Group, then class
[ 1.48 -1.34  0.72 -1.18  1.16 -2.34 -0.96 -0.59  2.01 -1.00 -1.69 -0.74
  0.44  0.54 -2.86 -0.63  1.40 -0.36 -0.24  0.56 -0.56 -1.07  1.77  0.07
 -0.68  1.19 -0.54 -3.74 -0.36 -0.85  0.06 -1.14]	j287 > J110
[-1.55  0.33 -0.67 -0.08  1.90  2.27  0.17 -0.96 -0.30  1.27 -1.34 -0.93
  0.80 -0.46  0.53 -0.55  0.01  0.66  0.01 -0.26  0.79  0.09  1.27 -0.21
  0.38 -0.48  2.08  0.29  1.30 -2.52  2.39  1.02]	j329 > J992
[-2.62 -0.17 -0.96 -0.61  2.83  3.18  0.14  1.64  1.46  0.39 -0.15 -0.84
  0.16 -1.13  1.46  0.21  0.96  0.12  1.66  1.10  0.58  0.33  0.01 -1.53
  3.16  0.07  3.83  1.65 -0.47  1.33  1.39  1.40]	j329 > J646
[-1.36  1.17 -1.34  1.25  0.75  4.75  1.36  1.55 -0.83  0.04  1.71 -1.77
  2.24 -0.79  1.60  0.87 -0.65  0.66  1.73  1.33  0.14  0.49  1.47 -0.45
  0.35 -1.29  2.08  1.15  0.58 -0.23  0.73  1.38]	j329 > J992
[ 2.39 -1.85  0.38 -0.54  0.16 -2.35 -1.33 -1.73  1.41  0.02 -1.75  0.20
  0.74  0.71 -4.08 -0.61 -1.31 -0.74 -0.71  0.86 -1.80 -1.74  4.88  0.07
 -1.16  0.00 -0.38 -5.33 -0.67 -6.28 -0.37 -1.14]	j287 > J110
[ 3.34  0.17 -1.26  5.11  1.07 -1.89 -0.84 -0.65  0.65 -0.40 -0.14 -3.43
 -0.61  0.12 -4.50 -3.08 -0.17  0.20 -4.97 -1.12  0.61 -0.33  1.65 -0.17
  1.20 -0.30  0.19 -2.81 -0.36  0.13 -0.14 -0.15]	j59 > j379
[ 2.00 -0.25 -0.40  2.16 -0.74 -1.74  0.61  1.99 -1.25 -0.69 -0.64  0.47
 -0.08  2.02 -1.50 -1.44 -0.49  1.32 -4.06 -1.64  0.83 -0.79  1.73  2.08
  0.83  0.84 -1.12 -4.04  1.74  0.37 -0.87  0.16]	j59 > j379
[ 1.48  0.80 -1.86  2.96  0.19 -0.03  0.40  0.11 -1.36  0.69  0.54 -0.46
 -0.10  0.17 -0.90 -1.63 -0.14  0.34 -3.12 -0.73 -1.69  0.02  0.67  1.10
  0.97 -0.46 -0.91 -1.93 -0.45 -0.47 -0.51  1.08]	j59 > j754
[-1.79 -0.47 -1.68  0.64 -1.86  3.13  1.11  0.87 -0.24  0.13  0.54  1.85
  0.87  0.58  1.41 -1.54 -0.12 -1.17  0.46  1.01  0.81  0.60 -1.00 -0.24
  0.20  0.01  1.22  1.52  0.67 -0.41  0.90  1.41]	j329 > J646
[ 1.64 -1.29  0.49 -0.21  0.67 -2.21 -1.53 -0.49  1.61  0.05 -0.98  0.82
  0.16  0.32 -0.89 -0.78 -0.61  0.42 -0.19 -0.45 -1.20 -0.82  2.05  0.71
  0.44 -0.12 -1.08 -3.57 -0.06 -0.50  0.13 -1.06]	j287 > j826
[ 2.99 -1.30 -0.38  3.45  1.41 -0.30  0.19 -5.26 -1.82 -1.20 -0.25 -1.29
  0.59  0.36 -3.96 -0.15 -0.53  0.52  0.28 -0.27 -1.75 -0.38  2.07 -0.66
  0.47 -0.76 -3.57 -3.06 -1.65 -1.47 -1.57 -0.52]	j287 > j826
[-3.02 -0.06 -0.39 -1.14 -0.91  1.99  0.51  2.89 -1.57  0.04  0.58  1.45
 -0.32 -0.04  2.79  1.83  0.00 -0.34  0.75 -0.49  0.81  1.41 -1.10  1.11
 -0.84  0.04  0.56  2.90  0.28  0.02  0.05  0.53]	j329 > J992
[ 1.03  0.07 -2.56  3.87  5.13  8.01 -1.03 -3.20 -4.00  0.52  2.59 -5.47
  1.03 -1.71 -1.18 -1.10 -0.04 -1.04 -1.74  1.34  1.09  1.37  5.95 -2.54
  2.08  0.41  1.32  0.88  0.84 -1.28  3.52  2.02]	j329 > J646
[-2.62  0.21  0.11 -2.29  1.90  1.81 -0.19  2.23  1.04  1.01 -1.20  1.20
  0.74 -0.36  1.99 -0.01 -0.58 -2.26 -1.31  1.50  1.44  1.62  2.49 -0.18
 -0.91 -1.39  2.10  0.40  0.47 -0.09  1.80  0.84]	j329 > J992
[ 2.05 -0.32  0.20  1.07  1.78 -0.35 -1.60 -3.53  1.58  0.66 -0.97 -1.09
  0.53  0.79 -5.14 -2.67  0.02 -0.31 -2.68  0.40 -0.32 -1.92  3.97 -0.30
  0.93 -1.25  0.70 -5.79 -0.36 -0.08 -0.09 -0.48]	j287 > J110
[-2.24  0.37 -2.62  0.87  1.52  5.84  0.49  0.12 -2.43  0.66 -0.12 -2.00
  0.65 -1.28  1.94  1.29 -0.08 -0.72  8.01  1.76  1.57  1.33  1.47 -0.68
  0.93 -0.80  1.65  2.16  1.92  0.01  1.75 -0.41]	j329 > J646
[ 0.06  0.15 -0.08  0.83  0.23 -0.95 -1.13  0.86  2.05 -0.11 -1.02  0.91
  0.43 -0.12 -3.53 -1.29  0.28  0.33 -2.63  0.30  0.68 -1.31  2.04  0.61
  0.08 -0.31  1.36 -2.68 -0.30 -0.03 -0.44 -0.21]	j287 > J110
[-0.93 -0.64 -0.53  0.04 -0.58  3.23  1.93  0.68 -0.32  0.42  2.46  1.40
  0.66 -1.05  1.32  0.59 -0.28  0.55  1.49  0.55  0.26  0.26  0.51  0.47
  0.88 -0.69 -0.75  1.23  1.34  0.11  0.00  1.72]	j329 > J992
[-1.68  0.81 -0.72  0.50  1.62  3.06 -1.37  1.07 -0.13 -0.23  0.22 -0.72
  0.06 -0.81  0.51  0.17  0.31  0.93  0.46  1.32  2.50  0.91  1.38 -1.75
 -0.50  0.49  3.80  6.88  0.62  0.00  0.40  0.31]	j329 > J646
[-1.60  0.14 -1.60  0.47  2.73  6.28 -0.28 -0.58 -1.88  0.99  0.98 -3.02
  0.52  0.01  0.01  0.75 -0.37 -1.43  1.27  1.53  1.75  1.07  2.13 -3.40
  0.32 -0.16  2.81  3.16  0.85 -0.07  2.29  1.54]	j329 > J646
[-2.77  0.77 -1.21  0.04 -0.49  4.37 -0.35  4.33 -1.03  1.19 -0.38  2.19
  1.59 -0.31  2.04  0.01  0.15 -0.83 -0.86  0.51  2.26  0.11  1.74  1.39
 -0.56 -0.96  1.31  0.71  1.42  0.76  0.42  1.63]	j329 > J646
[ 2.27  0.24 -0.04  2.31 -1.11 -2.17 -0.33  1.82  0.69 -0.74  0.89  0.16
 -0.02 -0.03 -1.74 -2.53  0.09  1.14 -3.89 -1.34  0.82 -1.51  3.93  1.45
  0.36 -0.35 -0.12 -2.84  0.37 -0.03 -1.03 -0.93]	j59 > j379
[ 1.20 -0.97  0.76  0.05 -0.53 -1.29 -0.11 -0.22  0.84  0.31 -0.78  0.70
 -0.04  0.48 -0.60 -0.98 -0.16  0.99 -0.95 -1.59  0.35  0.83  0.77  1.33
 -0.19 -0.36 -1.19 -3.14  0.29 -0.05 -0.89 -0.15]	j287 > j826
[ 3.47 -0.83  0.43  1.81  1.89 -2.35 -1.07 -4.04  1.73 -0.79 -1.60 -2.22
  0.70  0.38 -4.73 -1.82 -0.71  0.43 -1.45  0.04 -1.13 -2.40  2.60 -1.04
  0.26  0.29  0.32 -5.20 -1.06 -0.74 -1.12 -1.29]	j287 > J110
[ 2.13 -0.71  0.28  0.03  0.78 -2.69 -0.07 -1.88  2.27 -0.27 -0.17 -0.27
  0.26  0.81 -4.62 -1.61 -0.15  0.13 -1.01 -0.65  0.33 -1.77  2.00  0.83
  0.86 -0.08  0.77 -5.22 -0.66 -0.21 -0.76 -1.47]	j287 > J110
